B, the same points and some others measured another way; then each row and its match in B:
B (72 x 27):
[[  60  144 -195    7  110  228 -324  123   19  -22  104 -154   31  615
    12  -56   93   77 -368  -21 -155  -94 -179  -68   -6 -304  134]
 [-175 -106  -88   21  145  -17    7   94   -4  -76  -62 -158  -46  230
   -78 -149   14   23   48  138  -76    8  -49 -153  -33 -124    6]
 [  21  -32    7   51  -34   54   -4    2   34   97  -28   -5   -8   19
    -8    9  -86  -29  -17  -47   -6    5   65   13  -43  -74  -76]
 [  -5   28  -50    6  -24  -71  -42  -12   34  -54  -22  -10  -66 -120
    15    2  -10   43   12  -51   92    2  161   74  -12   92  -26]
 [  49  -34   43   75 -108    9   30  -42   73   88  -37   58   -5 -174
    20   50  -85   -1    3  -35   15   12   65   58  -38   82  -95]
 [ -10  -51   17   65  -41   10   -1   86   44   75   50    5    3   20
   -12    1  -22   10  -66    1  -35   65   23  -17  -24  -41  -52]
 [ -12  -27   -4   57  -38  -25  -25   66   72   25   31    9   -3  -45
     4    2    2   46  -61   18  -22   42   21    1  -16   49  -31]
 [  -8   88  -55  -29   27 -102  -84   98   42   21    1  -13  -66  -27
   -54   -4   -4    6   24 -109  108   51  307   70   -1  -40  -12]
 [  44   -6    6   46  -54   64   42  -79   17   59  -85   -9  -53   30
   -56   20 -100  -40   49  -34    7  -29   76    6  -37  -68  -73]
 [  99  216 -102  -49    4  -34 -141  -37   84  -20  -93   -9  -97   18
   -82   36  -14   28   18 -124  104  -68  293  103    3    0   38]
 [ -66  -83   11   68   -6  -41   -1  133   73   53   44   -2   19  -28
    -5  -29    1   38  -49   50  -49   85    5  -39  -23   16  -45]
 [  72  101  -38    4  -21   40  -36  -44   41   47  -80  -18  -73   94
   -94   26  -63  -25   29  -74   31  -39  169   28  -18  -98  -18]
 [ -69 -185  -22   73  -67   -3   -6  -42  -68  -67   68  -31   -3 -218
   226  -26  -58   37  -90  -52   86   19  -47   95  -52  137 -123]
 [-143 -250  -26   80    7   36   85  -80  -91  -91  -44 -107  -23  -62
   131 -101  -88   -1   28   63   12  -21 -138  -32  -67   33 -121]
 [ -54  -63  -34   47    4  -13    5   -9   31  -43  -45  -47  -31  -23
     8  -43  -20   38    7   50  -10   -8  -15  -22  -30   49  -35]
 [ -75  -95   -4   64  -10  -50   -9   94   60    3   34  -12   13  -78
    35  -34    6   58  -51   56  -30   61  -19  -21  -24   76  -47]
 [-113 -199  -26   72   -3   20   52  -49  -56  -67  -24  -77  -19  -76
   115  -76  -68   12    3   43   14   -7  -93   -9  -59   50 -103]
 [ -65  -77   -8   62    9  -13   52  -11   69  -12  -96  -39  -23  -24
   -44  -50  -38   31   62  104  -54  -10  -37  -68  -37   48  -41]
 [   5  -24    2   47  -35   19  -16   45   28   70   19   -6  -14   24
    -9    6  -44   -6  -43  -38    0   39   71   10  -26  -60  -56]
 [ -96 -141   -9   69   -3  -26   15   60   16  -17   28  -41    5  -63
    61  -54  -14   41  -39   56  -21   46  -54  -25  -35   50  -65]
 [  77  145  -66  -14    9   47  -52  -55   49   23 -115  -41  -94  173
  -140   15  -48  -22   44  -62   21  -66  179    7  -10 -132   15]
 [  35  189 -140   -1  139  149 -143   71  109  -15  -85 -146  -54  635
  -257  -70   77   49  -95  135 -217 -101 -103 -206   10 -300  160]
 [  42   55  -74   36  -62   42   38 -227   20 -209 -121  -60 -137   53
   -67    1    5   80   35  101   -8 -128  -90  -31    3  129   36]
 [  16  -52   24   71  -68   34   -4   43   29   84   51   17    5  -13
    23   20  -45   -1  -78  -35  -15   49   24   16  -28  -30  -72]
 [  94  126  -96  -61  -42  -41 -232   25  -61   55   87   17  -48 -180
   178   66  -81  -34 -109 -391  294   13  462  309  -26  -39  -87]
 [-120 -210  -13   84   -6   13   54  -22  -35  -57  -11  -70    1  -87
   116  -76  -53   28  -12   68  -11   10 -127  -27  -56   67  -98]
 [ -38  -24   -7   48   -6  -45  -25  101   85   33   16   -5   -5  -10
   -32  -20   10   46  -39   40  -36   54   40  -27  -16   21  -20]
 [  97   70  -43   25 -114  -27 -183   25   48   15  120   65   13 -239
   189   82   -4   74 -205 -191  128   18  153  218  -11  162  -45]
 [  -4   36  -43   22    1  -32  -26    0   82  -25  -67  -23  -48  -12
   -56  -14   -7   46   22   27    2  -17   76   -4  -14   45   -4]
 [  71   74  -43    7  -20   86   -2 -119   -5   29 -121  -41  -94  124
   -87   16 -105  -56   65  -80   43  -76  146   23  -32 -134  -40]
 [ 112  -87   76  128 -254   26  -50   -8   46   73  201  142   70 -372
   252  130  -35   78 -259 -118   51   76  -54  188  -25  261 -127]
 [  29   29   -9   39  -31    6  -25   17   83   58  -38    8  -20   -7
   -48   16  -36   16  -11   -9  -12    5   81    8  -21   -2  -30]
 [  -1   10  -26   37  -18  -22  -45   46   74   12   -3   -6  -15  -22
   -13   -3   -4   48  -42    9  -10   16   53    8  -16   37  -15]
 [  -3  -75   -1   50  -30   73   16   -9  -41   73    1  -37  -26   65
    15   -8  -96  -54  -18  -69   21   15   61   13  -47 -133  -95]
 [-150 -239    0  114   34   77  163  -74   -5  -69 -126 -117  -19  115
   -35 -122  -60   13   82  242 -154  -36 -290 -193  -60   -9  -68]
 [   5 -135   21   80  -59  133   68 -113  -62   76  -59  -36  -15   16
    57   -6 -159  -77   13  -57   11  -33  -23   17  -73 -105 -145]
 [ -46 -153   -3   61  -15   97   34  -17 -103   63   16  -69  -17   82
    72  -40 -120  -75  -25  -75   33   21   16    9  -63 -171 -127]
 [  55   44  -50    9  -16   88   -9 -110  -27   26  -99  -52  -87  120
   -55    6 -105  -58   50  -92   53  -68  138   30  -35 -143  -51]
 [  39   17  -49   10    1  114   25 -146  -54   21 -137  -77  -95  157
   -65  -12 -136  -83   87  -82   49  -90  119    9  -47 -184  -68]
 [-106   87 -177  -33  179  -15 -117  118   26 -169  -31 -187 -101  451
  -167 -134  126   88  -39  139  -90  -33  -22 -167   22 -170  143]
 [ -55  -54  -87   18   37   40   34 -173  -41 -137 -166 -118  -98   41
    -3  -75  -75    5  104   41   36 -114  -13  -21  -45   14  -39]
 [  72  116  -38    5  -22   18  -44  -31   67   38  -76   -6  -69   64
   -99   31  -44   -4   25  -54   24  -34  170   27  -13  -55   -4]
 [  14   93 -116  -79   21  -61 -160   56 -122  -16   88  -57 -113   11
    76    6  -44  -50  -42 -314  265   43  444  200   -7 -157  -50]
 [ 130   22   -4   79 -182   35 -191   45   58   51  213  102   69 -229
   250  113   12   99 -332 -166   60   41   -1  206  -14  183  -57]
 [-117  -58  -36   30   86  -56   40   79   62  -13  -92  -81  -44   97
  -122  -90   -7   15   99  118  -59   26   39 -120  -26  -57   -9]
 [  32  109  -84  -15   32   35  -91   39    2    2   -2  -66  -81  248
   -99  -10    1   -5  -43  -67   20  -10  152   -7    2 -182   28]
 [  20  -31   -7   40  -31   72    5  -24  -22   69  -20  -29  -37   71
    -8    3  -93  -50   -9  -75   25    0   86   20  -39 -128  -81]
 [ -10   -1  -13   42  -16  -29  -26   69   78   32    4   -1  -13  -14
   -31   -3   -3   36  -33   17  -19   37   59   -5  -16   18  -23]
 [  10    1   -2   48  -28    8  -38   87   65   76   32    3   -1   42
   -27    9  -17   15  -65  -16  -29   46   61   -3  -18  -50  -32]
 [  29   -2   11   67  -49   36   -1   23   91   68  -20   12   -3   28
   -50   18  -29   24  -43   35  -67   10  -11  -29  -24   -7  -30]
 [-206 -354   -5  113   15   33   93   19 -116  -68   56 -115   24  -50
   192 -127  -65    7  -47   88  -26   52 -225  -63  -75   12 -144]
 [-121 -190    0   86   -7  -21   21   78   -1  -20   57  -44   22  -79
   100  -65  -14   43  -64   66  -30   65 -100  -30  -42   63  -83]
 [   3   18   -2   35  -28  -45  -25   70   91   52   -6   18  -17  -52
   -41    9  -12   29  -12   -5   -1   42  111   11  -14   27  -30]
 [   2   44  -40   22   -2  -37  -37   15   80  -14  -52  -14  -47  -11
   -50   -7   -3   45   10   14    5   -6   90    4  -11   41   -1]
 [   8   -2  -56   16   11   86  -34  -25  -57   21  -17  -78  -64  191
   -22  -21  -71  -45  -23  -80   30  -23   87    4  -33 -190  -46]
 [  -2 -124   27  118  -23  215  134 -131   14   64 -145  -76  -13  267
  -103  -42 -122  -50   39  153 -188  -81 -255 -174  -65 -167  -69]
 [-100 -142  -22   98   46   67   31   26   72   -9  -72  -82   32  121
   -18  -91  -14   51  -26  192 -170  -25 -243 -151  -52   -4  -23]
 [ -57  206 -222  -52  209   -9 -337  330  103  -99  140 -161  -17  581
  -121 -106  237  153 -285   70 -138   23  -10 -131   46 -226  229]
 [-136 -144  -20   23   29  -83  132  -69  -50  -78 -127  -79 -103 -119
   -25  -81  -89  -32  203   33   90    9  127  -21  -44   26 -104]
 [ -55  -45  -10   41  -28  -85   13   67   34  -37   37  -10  -48  -73
   -12  -17   19   50   -6   26   26   69   74   -2   -3   67  -31]
 [ -64 -190  -30   87    7  114   39 -166   -4   -1 -173  -76   27 -114
   138  -69 -159  -15   50   41  -25 -117 -153   -1 -103   62 -133]
 [  21  -41   19   67  -74   29  -19   54   24   80   71   19    5  -16
    34   28  -38    6  -97  -50   -4   58   36   30  -26  -27  -68]
 [ -19 -193   32  126  -85   94   76 -165   42   30 -125    3   47 -240
   147  -13 -147   11   11   61  -42  -79 -186   23  -91  171 -148]
 [  12  -13  -27   29   -8   75    3  -26  -28   47  -36  -54  -52  138
   -40  -10  -80  -49    1  -57   12  -13   80   -5  -35 -156  -55]
 [ -87  -47  -64   16   45  -43   17   -6   -3 -100  -59  -89  -84   47
   -40  -70   -4   31   58   59   19   -7   40  -46  -17    4  -12]
 [  75  109  -48    6   -2   22  -90  -30  110   81 -121    8  -21  -27
   -43   28  -75   -1   23  -79   27  -64  173   66  -36  -10  -26]
 [ -14   -1   10   39   -7  -23   28   59   70   69  -43   -7  -39   39
  -109   -6  -35   -7   48   19  -22   41  113  -41  -20  -61  -36]
 [ -15  -16  -45   10  -49  -37 -111  160  -98  -21  252  -27  -52   79
    92   11   51   22 -205 -161  114  137  162   93   13 -106  -31]
 [ -64  -56  -31   40   -5  -62  -44   95   35  -31   64  -24  -12  -54
    44  -33   27   64  -71   16   11   60   30    8  -15   61  -25]
 [  31   74  -84   18   50   43 -159   32  128   65  -94  -28   32   28
    16  -17  -38   42  -64  -32  -32  -74   54   33  -46   -4    2]
 [  90  104  -24   21  -59   18  -50  -35   81   44  -51   23  -53   -5
   -58   51  -40   13  -12  -60   26  -29  144   52  -12    3  -15]
 [-209 -368   12  124    1   29  104   27 -109  -59   65 -102   34  -75
   197 -123  -63   13  -56  100  -34   63 -243  -66  -75   34 -152]]
Rows of B count from 0, top down.

[  44   18  -12  131 -169  -32   54  -25  -98   12   31  -35  -55 -128
  -91   50  -58   75 -123  144  -74 -161  -44  -24  171  -51   81    5
   55   45  -52  -85   -9    5]
24
[  78  -23   68   29  104   68  -11  -42   77  -47 -111   -6   34   -9
   38   -9  -11  -40   -5  -20    7  -31   75   79  -62   14  -81   41
  -35   12  -33    3 -105  -60]
57
[ -17  116  126   32  -14   12  -97  -64   52 -118  -74  -63  144  140
  194   68   54  -59  -52   58    4   -5  -52  133   24   62  -62   26
 -133  120  -94    9  -32 -245]
59
[ -6  20  -9  40  42 121  15 -67 123 -34 -88 -36 110  89  77 -69 -17  30
   4  32 -40  -3  64  -2  64  60 -87 163 -25  51  16 -37   1 -25]
32
[ 215  -60   68   84  178  123    7   61    6   36  -46   41  -60  -46
  -35  108    0    7  -53   -1   55  -35  123   83 -243  -60  -39   43
   29   51   47  124 -116   25]
48
[-166   55  -23   18  -54   66   54  -27   92 -128  -99  -68  145   74
  124  -79  -88  102  -55   39  -78 -126   10  -17  227   74   35  215
  -49   64  -11 -113   47 -212]
47
[-298  114  -27   21 -230   -7   65  -54   10 -213 -105 -107  187    2
  159 -106 -130  153 -131  117 -125 -269 -110  -21  461   87  133  238
  -66   90 -113 -223   69 -374]
7
[ -15   56  -36  -23  -45   -3  -24 -189  135  -49  -71 -106   37   35
   77 -101  -19  -46   60   35 -119   32  -18 -129  194  148  -51  -30
  -25  -41  -46 -120   10  154]
58
[ 159   50  100   69  128  126  -58   35  -22  -35  -50    0   14   14
  111  147   35   17  -99   67   56  -63   24   88 -174   -6    1   79
  -19  144   -9  136  -88 -101]
66
[  17   22  -15  151 -146  -23   62   27  -53   39   65  -31  -16    0
  -84   82  -40   87 -115  126  -62  -89   -1    5  118  -63   52   37
   28   70   17  -46   56  -29]
45
[   6   34   17   31  -85  -34  -30 -184  113  -22  -64  -76   69   41
   19  -90   17  -90   52   43  -85   49  -10   -5  162   79 -131  -54
  -50  -29  -81 -127  -21   71]
64
[ 141  102  141  140  -22  -19  -80   82 -113   -9   70  -15  -10   77
   71  289   72   -9 -157  123   50  -34  -51  154 -155  -68   47  -61
  -60  174  -23  141  -17 -179]
2
[   0 -100 -181  192 -272  -93  208  -39  -15  172  123  -33 -134 -120
 -356  -80 -133  120  -29  110 -190  -67   74 -165  311  -92   32  -19
  154 -107   91 -223  117  313]
38
[ -53   30   13   -2  -38   19   -5 -152  113  -89 -124  -71   98    6
   78 -121  -35  -31   18   23  -77  -43   -1  -12  188   97  -75   56
  -50  -14  -85 -129  -42  -41]
17
[  27   -8  -28  113  -81  107   52 -115   45   25  -70  -14   97  -29
  -53 -124  -27   57  -34  116  -57  -64   39    6  170   -7 -120  183
   35   51  -42 -116  -28   30]
65
[-218   69  -72  -50 -164 -140   40 -129  136 -123  -46 -155   26   49
   78 -100 -107    3   38   -8 -186  -49  -48 -159  373  162   92  -68
  -62  -97  -35 -223  100   -1]
34
[ 285  -77  100    8  224   48  -73 -109  103   41 -103   13  -91  -62
  -30   29   54 -183   89  -78   36  108  119   60 -265   23 -176 -169
  -12  -71  -34   82 -198  216]
56
[ 129  -60   80   -6  155  -18  -26  -51  126  -20  -93  -16  -53    0
   -3   26    1 -138   74 -108   -1   65  109   66 -148   33  -99 -141
  -54  -84   -9   19 -120   60]
51
[ 155  -47  -16  163  -42  -24   69   64  -44  120  100    4 -132  -36
 -177  137  -30   41  -70   67  -42  -16   76   -7  -62  -99   31  -65
   69   10   85   28   20  146]
63
[ -60   16   21  -30   20  -22    3  -67  110 -113 -106  -73   31   13
   89  -40  -57  -32   18  -44  -68  -49   23  -12  102   94    9  -11
  -65  -41  -39  -83  -34  -72]
19
[  53   29  -78   36 -183  -69  -12 -306   99   52  -24 -114  -20  -59
  -73 -167   -1  -90   91  104 -172   66  -51 -180  306  120 -123 -138
   37  -99  -97 -216    3  374]
40
[ -58   18    0   76  -14   64   56   31   67  -39  -39  -28   89   95
   38    4  -54   83  -59   35  -39  -62   61   35   78    1   -2  163
  -28   69   41  -33   43 -149]
43
[  26    1   44   -4  -32 -125  -28 -136   99  -49  -57  -79  -38  -13
    0  -17  -12 -134   61  -42  -81   35    5   -4   82   74  -53 -201
  -64 -105  -72 -101  -57   70]
25
[115 -26  18  85  66 122  19 -33  46  21 -68   9  30 -13 -20  -9 -10  25
 -33  48  -2 -37  82  37 -43 -18 -84 116  22  54   7  11 -67  25]
31
[-342  129 -180   84 -338 -142  160  110    0  -68  159 -157    4  151
   24   71 -182  265 -141  125 -230 -163  -73 -230  477   57  338  103
    2   45  137 -186  340 -125]
35
[-145   27  -20   38  -27   43   84   59   65 -101  -60  -48   85   66
   74  -10 -106  124  -77   12  -64 -136   45    1  151   26   87  192
  -37   51   43  -71   58 -224]
30
[ 159  -10   33   56   84  144  -30 -139   83   22 -108   -4   58  -17
   18  -71   32  -41   19   57   -7   23   62   18  -35   36 -169   86
   12   40  -47   -7 -109  116]
69
[ -22 -143  -76    4   -4  -63  122 -136  199   26 -100  -38  -48  -76
 -180 -208 -111  -70  142 -119 -130   30  154  -73  164   37 -123  -72
   20 -224   19 -214  -43  212]
1
[   7 -105    0   19  151   94   90   17  153  -29 -128   13   30    2
  -35  -86  -88   16   35 -107  -18  -37  183   47  -43    1  -75  123
  -10  -57   61  -39  -67  -50]
10
[ 171   34    8  192 -165  -24    6  -34 -119  111  105  -18  -72  -57
 -133  130   32   31 -117  193  -47  -41  -42    2   47  -84    1  -57
   66   89  -22   -5    9  134]
29
[ -26   57   28   58  -61   70  -16 -133   84  -53  -95  -50  150   65
   80  -90    6   -5  -18   86  -48  -25   -8   41  159   57 -117  127
  -53   68  -77  -96  -19  -85]
53
[   0   49   10  -94  120 -120  -47    2  143  -92    1 -121 -130  102
  137  139  -38  -82   67 -121  -84   78   29 -134  -67  160  135 -246
  -76  -99   75   43   38  108]
71
